Here is a tiny trained network, its code and every weight. The questions are about switching its units off for an input and a class, where a switched-off unit gives its printed mean instead of its output.

import numpy as np


def w(rows, s, z=0):
    codes = np.array(rows[::2]) - 128.0
    scale = np.full(codes.shape[1], s)
    scale[-1] = z or s
    return codes * scale


def f(y):
    return y / 2 * (1 + np.tanh(0.7978845608 * (y + 0.044715 * y**3)))


def log_softmax(a):
    a = a - a.max(-1, keepdims=True)
    return a - np.log(np.exp(a).sum(-1, keepdims=True))


def net(x, mask):
    res = np.array(x, float).reshape(1, 7) / 4 @ E
    y = f(res @ A[0][:, :-1].T + A[0][:, -1])
    res = res + np.where(mask, y, B[0][:, -1]) @ B[0][:, :-1]
    return log_softmax(res[-1] @ U[:, :-1].T + U[:, -1])


A, B = {}, {}
E = w([
[122,125,130,126,141],'x0',
[108,115,33,104,92],'x1',
[150,31,145,140,115],'x2',
[2,111,161,85,104],'x3',
[88,123,108,221,126],'x4',
[127,127,129,127,129],'x5',
[128,129,130,130,124],'x6',
],0.0073)
A[0] = w([
[109,245,118,132,150,61],'neuron 0',
[154,129,153,147,93,226],'neuron 1',
[100,90,156,81,111,214],'neuron 2',
[139,8,139,150,99,113],'neuron 3',
[120,157,124,99,129,68],'neuron 4',
[73,118,162,88,111,79],'neuron 5',
[130,128,110,98,124,9],'neuron 6',
[70,147,115,185,161,116],'neuron 7',
[58,108,132,118,138,122],'neuron 8',
[128,77,23,66,107,153],'neuron 9',
[139,121,196,147,111,143],'neuron 10',
[99,189,83,142,145,54],'neuron 11',
[124,161,151,159,116,25],'neuron 12',
[110,188,137,96,103,8],'neuron 13',
[154,82,137,116,129,43],'neuron 14',
[104,131,60,119,120,216],'neuron 15',
[159,134,105,132,138,43],'neuron 16',
[169,135,105,137,148,74],'neuron 17',
[93,98,119,113,169,102],'neuron 18',
[145,140,205,134,132,71],'neuron 19',
[181,149,99,143,158,84],'neuron 20',
[88,107,145,104,117,133],'neuron 21',
[158,124,101,133,169,81],'neuron 22',
[143,122,124,9,146,118],'neuron 23',
[193,97,88,151,166,126],'neuron 24',
[169,138,163,34,106,50],'neuron 25',
[115,141,194,137,141,254],'neuron 26',
[101,133,119,209,106,115],'neuron 27',
],0.012,0.004)
B[0] = w([
[155,70,128,5,117,194],'neuron 0',
[126,176,132,120,129,191],'neuron 1',
[152,155,131,111,105,223],'neuron 2',
[173,94,79,16,150,226],'neuron 3',
[148,92,131,119,130,125],'neuron 4',
[137,100,169,181,85,180],'neuron 5',
[121,59,148,147,137,108],'neuron 6',
[190,112,82,141,104,170],'neuron 7',
[156,128,162,184,82,187],'neuron 8',
[77,140,180,134,192,254],'neuron 9',
[107,135,130,144,179,168],'neuron 10',
[145,86,123,97,175,149],'neuron 11',
[109,62,118,136,136,113],'neuron 12',
[154,59,150,106,143,132],'neuron 13',
[113,88,138,105,146,129],'neuron 14',
[100,185,162,138,164,214],'neuron 15',
[114,81,160,154,109,125],'neuron 16',
[119,105,158,155,89,148],'neuron 17',
[134,113,144,145,118,135],'neuron 18',
[60,88,164,130,182,155],'neuron 19',
[123,115,158,153,57,177],'neuron 20',
[150,113,153,139,98,170],'neuron 21',
[121,109,155,150,102,141],'neuron 22',
[166,144,73,187,119,218],'neuron 23',
[127,161,158,144,85,216],'neuron 24',
[146,84,44,207,128,182],'neuron 25',
[96,200,133,123,144,227],'neuron 26',
[158,122,71,196,128,168],'neuron 27',
],0.019,0.0049)
U = w([
[165,185,152,129,172,255],'0',
[113,97,217,156,49,39],'1',
[104,56,2,225,195,89],'2',
[133,60,131,36,167,62],'3',
[65,159,107,129,147,235],'4',
[10,117,155,152,230,69],'5',
],0.0089,0.0045)

Each question gives the input, the list of numbers given to net, and the class t.
The units are the neurons (one row each of A and B). Each row of codes is followed by its name. A weight is (code - 128) times the scale printed after its matrix; where a second scale follows, it is the last column's (A, B and U).
mask holds one flag per neuron, in row order. A switched-off neuron (its flag False) gives its mean, the last column of its row in B, instead of its output. The means were averaged over made-up inputs and are rounded, as every weight is.
A unit's drop is (log p(t) with every unit on - log p(t) with that unit switched off) / (log p(t) with every unit on - log p(t) with every unit switched off).
The circuit of an input: a set's keep is (log p(t) with only the set's units on - log p(t) with every unit switched off) / (log p(t) with every unit on - log p(t) with every unit switched off). Starting from the 12 units with the biggest drops (on a tie, the unit counted first), units are removed one at a time, each time the one whose removal leaves the highest keep (on an exact tie, the one counted first), for as long as the keep stays at least 0.8.
units of the circuit, in order: the units of the circuit, biggest drop first
top k neurons: the k neurons with the biggest drops, biggest first
drop when u is switched off: that unit's drop, to one decimal
input [8,3,-8,2,2,4,-3], class 3: units of the circuit, in order -> neuron 0
input [4,6,-7,-7,-7,-1,7], class 1: units of the circuit, in order -> neuron 20; neuron 17
input [0,7,-4,1,3,1,3], class 5: top 2 neurons -> neuron 9; neuron 15
input [-3,3,-1,5,8,4,-7], class 2: top 2 neurons -> neuron 27; neuron 7
input [-7,-5,6,5,-1,3,-1], class 3: top 2 neurons -> neuron 3; neuron 15
input [-4,-2,3,-8,6,6,-2], class 1: top 2 neurons -> neuron 24; neuron 20
input [-7,7,-6,-5,6,6,5], class 5: units of the circuit, in order -> neuron 15; neuron 9
input [-1,1,-6,-3,-6,5,-5], class 2: top 2 neurons -> neuron 25; neuron 23
input [-7,-8,3,4,2,-4,2], class 5: top 3 neurons -> neuron 19; neuron 10; neuron 23
input [5,2,-7,6,8,-1,-2], class 2: top 2 neurons -> neuron 27; neuron 7
input [-2,5,-6,4,4,-3,-1], class 3: top 2 neurons -> neuron 0; neuron 11
input [-7,0,1,7,-2,-2,7], class 1: top 3 neurons -> neuron 5; neuron 8; neuron 21
input [-7,7,-7,1,1,-2,-3], class 3: top 3 neurons -> neuron 0; neuron 11; neuron 26
input [7,0,1,8,-5,0,0], class 1: units of the circuit, in order -> neuron 5
input [5,-6,6,-3,1,-5,6], class 3: drop when neuron 3 is switched off -> 1.5
input [6,-5,-3,1,5,-4,1], class 2: drop when neuron 24 is switched off -> 0.4
input [-1,2,6,3,-6,4,0], class 2: drop when neuron 23 is switched off -> 0.8
